[102 162 121  95 102] -> Rufo
[151 174 138 122 167] -> mivof
[150 118 152 150 118] -> Sovu
[123  74  74  74 123] -> nolur
count nolur: [123]
2
count Sovu: [150]
2
count Rufo: [102]
2

[146 123 128 145 133 128 139 125 137 113 139 125 130 131 127 121 122 121] = Nepuf
[123 128 126 126 121 131 129 111 122 121 127 136 131 140 119 144 131 174] = lafod
[126 130 129 125 133 127 126 143 131 138 125 123 125 116 136 116 127  91] = nam
[110 134 129 128 127 127 118 139 120 147 118 129 128 128 134 128 129 111] = biz
[141 124 128 136 134 127 131 138 138 124 130 120 126 121 132 116 121  98] = dut
[143 123 127 140 127 129 136 118 134 110 122 125 137 137 122 132 123 146] = kuge
[144 122 127 144 131 129 139 120 135 111 138 128 130 136 124 127 124 135] = gukuv
[134 128 138 133 137 125 128 146 135 134 130 119 127 115 137 110 125  77] = Bolat
[114 133 130 116 130 126 118 144 124 148 120 127 125 116 137 121 133  97] = rigo
[146 122 127 140 132 128 135 127 137 113 136 123 128 130 127 123 120 136] = Medu
[125 130 129 124 133 126 122 145 129 142 124 122 125 115 137 117 129  87] = Lupa
[134 123 125 137 137 134 137 137 132 137 134 129 129 138 120 134 134 158] = rupe
count kuge: [137]
2
count rupe: [138]
1
count biz: [128]
4

[130 130 131 130]  foriz
[126 125 147 123]  Soket
[143  89 186 106]  Guse
[123 145  86 143]  lirud
[141 115 115 115]  kires
[119 134 161 118]  Zakim
[131 131 131 131]  Zif
[112 166 114 130]  Leru
count Zif: [130]
0
count kires: [115]
3
count foriz: [129]
0
count Zif: [131]
4

[114 139 139 100 139]  vuno
[181 129 134  90 129]  Pide
[103 169 103 133 103]  domo
[103 106 162 129 170]  sopap
[ 85 152 112 165  77]  vufa
[138 129 117 117 117]  Gis
[115 115 163 163 115]  Tesub
[105 111 175 171 116]  poki
count Gis: [118]
0
count domo: [133]
1
count Pide: [134]
1
count Tesub: [115]
3
count vuno: [139]
3
count domo: [103]
3
count vufa: [113]
0

[144 119  85  85 119 144] = voris
[ 70 168  70  86 118 145] = nitum
[108 116  91 116 116 116] = fis
count nitum: [86]
1
count fis: [116]
4
count voris: [84]
0
count voris: [144]
2
count nitum: [70]
2

[130 134 111 113 172 127 155 117 158 117 114  99 167 116 157 139 104 117
 129 136 137 159] = dof
[122  96 156 112 114 162 105 152 103 145 142 139 130 161 124 158 186 155
 111 124 116  93] = Vifim
[100 151 152 151 151 101 151 114 151 105 151 105 160 119 155 129 105 119
 155 105 109 160] = Tusiz
[153 102 106  97 143 170 135 142 129 145 102 102 150 141 140 158 125 139
  99 114 150 122] = Bom
[131 117 141 130 100 141 109 140 106 142 134 134 107 142 109 130 168 141
 141 120 126 102] = Kabe
[139 129 104 110 168 135 153 121 155 122 106  97 163 118 155 141  79 119
 121 130 145 156] = gema
count Tusiz: [105]
4
count Kabe: [135]
0

[ 86 101  81  78 145  81  81 138  89  79  97]  Nobe
[115 116 114 111  71 147 109  80 153 126 161]  tasal
[156 115 161  84 142 126 146  82 123 115 142]  Pud
count Pud: [83]
0
count Nobe: [81]
3
count Pud: [115]
2

[ 93 177  99 135  83 148 176 134 154 152] = vakov
[ 93 177 177 135  83 177 109 134 177  93] = nipu
[177 109 166 176 116 108  95 112 176 103] = Sikor
[179 105 158 182 120 137 110 139 115 125] = peki
[100 132  93  90 144 159 165 156  90 120] = vuse
[154 106 117 148 136 176 149 183  94 151] = pep
[177 177 166 177 116 151 116 112 177 103] = ver
[151 112 117 150 128 169 117 175 117 146] = Tonav
[ 77 172 123  77  77  77 105  76 170 117] = bodu
[100 132  93  90 144 159 165 156 117 150] = Vube
count nipu: [176]
0
count Vube: [144]
1
count bodu: [77]
4
count ver: [177]
4
count Tonav: [118]
0

[134 124 141 141 116 141 118 139 128 117 120 125 151 120 152 149] -> nik
[148 127 124 140 122 125 128 150 116 115 153 122 153 121 152 122] -> vol
[147 130 186 152 125 147 132 148 144 122 133 126 158 140 163 174] -> digog
[108 136 117 109 133 121 151 111 125 135 132 132 112 116 105 118] -> pip
count vol: [153]
2
count vol: [121]
1
count nik: [116]
1
count nik: [120]
2

[113 160 137 140  81  99] : Tif
[122  87 127 159 173 182] : zug
[118 103 122 160 168 170] : lada
[114 160 162 138 162 116] : zaliz
[144  98  74 125  87 108] : nofes
[130 159  70 124  86 130] : vok
[158 118 118 158 118 158] : zani
[125  91 171 159 166 169] : luz
[123  97 163 159 170 176] : Vene
count zaliz: [113]
0
count Vene: [170]
1
count vok: [159]
1
count zani: [158]
3
count zaliz: [162]
2
count vok: [124]
1
count zug: [182]
1

[131 131 188 188 188]  balo
[163  97 165 163  93]  bep
[154 157 154 189  87]  viz
[158  95 158  94  89]  Tis
[128 132 164 167  89]  kogid
count balo: [188]
3
count viz: [154]
2
count balo: [131]
2
count Tis: [158]
2
count bep: [93]
1

[101  95 180 127 177 101 115 158]  zatu
[161 135 146 161 106 106 161 106]  Mim
[161  85 146 106 106  85  77  85]  tusib
[133 162 128  86 127 122 132 136]  faran
count zatu: [101]
2
count tusib: [161]
1
count faran: [122]
1
count tusib: [85]
3
count Mim: [161]
3

[122 165 171 179 104 145  95 161 157  97 135 116 126 155 148 180 121 177
 130 107 122 132 119 176 182 117 120 120 183] : buf
[116  91 115 125 101 131 102 121 134 116 128 121 138 141 147  91 103 118
 128 114 152 135 103  97 130 128 117 103 119] : sefa
[128 119  98 109  95  93  77 122  97 135 117 111 115 125 109  86 109 141
 131 103  95  93 120  80 142 107 125  97 143] : goso
[125 130 140 149 107 120  94 141 127 129 107 109 110 107 118 102 107 152
 127  99  92  78 112 141 148 108 123 108 153] : rema
[101 102 115 125 101 131 102 121 131 131 128 121 102 141 147  91 131 118
 119 114 152 135 108  97 102 130 117 131 119] : nak
count goso: [99]
0
count rema: [108]
2
count nak: [102]
4
count sefa: [103]
3

[154 112 123 163  68 103 137 153 157 128 106 143 157 142 119 108 108  75
 121] : kibof
[168 171  96 129 165 139  96 136  95 145 151  96 106 128 169 100 165 151
 105] : Lenu
[168 171 126 125 165 139  96 151  95 145 122  96 106 125 169 100 165 151
 105] : Rek
[159 152 150 150 150 152  79 147 107 159 112  84 114 117 174 150 149 142
  89] : fera
[156 124 151 147  70 124  96 168 151 152  70 124 153 127 147 120  70  77
  87] : Boba
[146 170 120 115 186 142 107 117  88 135 137 103  95 125 141 111 158 171
 120] : bov
[176 149 121 152  71 140 109 150 121 139 107 150 129 137 152  90 140 140
 106] : Tesuv
[ 88  85 140 133  92 124 169 127 173 117 142 169 161 134  89 169  95 109
 152] : duza
count Tesuv: [140]
3
count Boba: [71]
0
count fera: [150]
4
count Lenu: [151]
2
count Boba: [124]
3

[146 132 110 173 144 115 170 115 119  80 172 176 142 145 145 163  86  85
 160 122 176  87 149] -> sekir
[ 84  86 176  84  83 114  80 164 178 137  86 133 133 114 114 164 180 163
  85 170 164 145 173] -> tar
[149  86 176 133  83  96  80 149  83 137  86 174  83  80 149 163  86  85
 160 122 176  87 149] -> manom
count tar: [164]
3
count tar: [176]
1
count manom: [79]
0
count tar: [133]
2
count manom: [82]
0
count tar: [114]
3
count manom: [133]
1

[96 96 96 97] = zuva
[142  98 116 120] = zigud
[142  97 107 137] = fuged
[97 97 95 95] = ragop
count zuva: [96]
3
count fuged: [97]
1
count fuged: [107]
1
count zuva: [97]
1
count ragop: [94]
0
count zigud: [120]
1
count ragop: [97]
2

[102 120  97  73] -> ratok
[ 97 128 111 111] -> gete
[ 98 130  95  89] -> feku
[ 96 128 107  82] -> Ziruz
[96 96 96 96] -> nid
[ 94 128 105  80] -> ripip
[100 123  97  73] -> bilim
count gete: [129]
0
count nid: [96]
4
count Ziruz: [95]
0

[135 137 135 131 132 127 132 133 136 126 116 134 126 116 126 137] -> punek
[131 119 130 134 119 134 135 127 124 148 128 124 133 130 123 119] -> kof
[125 125 131 124 125 133 124 124 125 124 119 128 131 133 124 118] -> bes
[125 118 131 119  77 133 124 129 133 130 119 127 129 126 125 136] -> manif
[139 137 132 131 132 126 134 134 132 125 123 126 135 124 130 132] -> kinu
count kinu: [132]
4
count bes: [125]
4
count punek: [135]
2
count punek: [125]
0
count kof: [134]
2

[123 122 126 121 124 127 116 114 161 152 118 115 127 124 144 134 137 112
 124 119 126 129 113 130 160 120 132 130 141 129 154 117 125 121 119 112
 124 132 131 120 144 126 127] = ziri
[118 111 138 115 143 127 115 123 146 145 120 137 101 122 148 142 149 128
 125 113 112  97 123  89 143 118  83 147 146 103 136 110 123 152 114 122
 120 153 157 122 137 160 124] = gilup
[130 137 125 166 119 118 133 122 139 135 127 124 120 133 113 142 147 122
 126 147 120 124 124 151 140 125 118 112 134 129 138 166 131 122 131 125
 133 112 137 122 109 133 117] = fono
[161 160 158 135 153 159 121  79 131 158  87  80 153 158 136 121 111  71
 160 129 159 158  75 135 132  94 131 115 128 115 140 141 158 121  96  71
 159 139 121  90 139 123 121] = sos
count ziri: [153]
0
count gilup: [110]
1
count sos: [122]
0

[143 144 133 122 132 145 130 118  93  99 117 116 159 135 137 106  88] = Gapok
[155 159 145 125 143 150 132 121 101 122 117 120 145 150 137 108  93] = lum
[142 155 121 154  98 128 138  98 121 121 117 118  98 137 157 121 121] = remod
[108 106 103 105 113 112 134 163 122 127 160 166 127 105 120 124 126] = ruma
[124 128 125 158 125 122 113  93 156 152 104  98 132 126 125 147 152] = gerif
[144 141 136 120 141 142 137 135  75  93 134 135 152 140  95 111 105] = Baban
[132 142 130 119 110 126 144 158 133 120 145 157 110 130 163 119 116] = temo
[109 103 115  99 117 127 112 111 157 150 113 110 135 108 115 128 127] = kesu
[111 117 109 102 108 121 139 152 119 109 108 109 142 112 109 111 107] = mov
[113 135 106 176  99 110 146 135 116 116 140 135 136 122 100 135 133] = vili
count mov: [109]
4
count remod: [122]
0
count kesu: [112]
1

[164 115 164 133 140 108 125 158]  Ruz
[150 109 118 142 109 109 108 118]  Vel
[125 151 120 151 152 151 132 151]  Vados
[125 115 164 133 110 120 144 148]  vudu
count Vados: [152]
1
count Vel: [109]
3
count Vados: [151]
4
count Vados: [133]
0
count Ruz: [164]
2
count Vel: [141]
0

[127 119 120 116 134 146 160 133 156 145  97 130 143  95 147 120  72] -> vukom
[141 120 120 173 102 108 146 100 141 140 103 108 108  74 110 151 108] -> kavam
[132 131 123 121 138 141 136 104 148 108  98 121 135 123 108 121 116] -> lupo
[126 138 128 124 152 127 140 128 152 125 126 127 130 126 106 121 126] -> Lefu
[149 124 135 147 104 138 141 113 117 126 117 139 125  86 102 111 129] -> buvo
[143 143 142 116 133 146 160 133 156 144  97 130 143 156 143 120 156] -> sabe
[132 151 123 121 121 149 135 135 149 108 121 121 149 123 108 121 115] -> Ral
[140 110 126 144 106 140 115 114 138 109  96 134 112 100 109 115  90] -> Godo
[124 120 113 171  82 112  85 116 127 115 107 129 122 104 104 137 119] -> bim
[140 110 126 144 106 140 115 114 137 109  95 134 112 100 157 114  90] -> dab
[118 102 141  97 136 138 174 139 151 151 110 129 158 113 162 138  77] -> pupe
count Ral: [120]
0
count kavam: [141]
2
count Lefu: [153]
0
count kavam: [120]
2
count Ral: [121]
5
count sabe: [156]
3

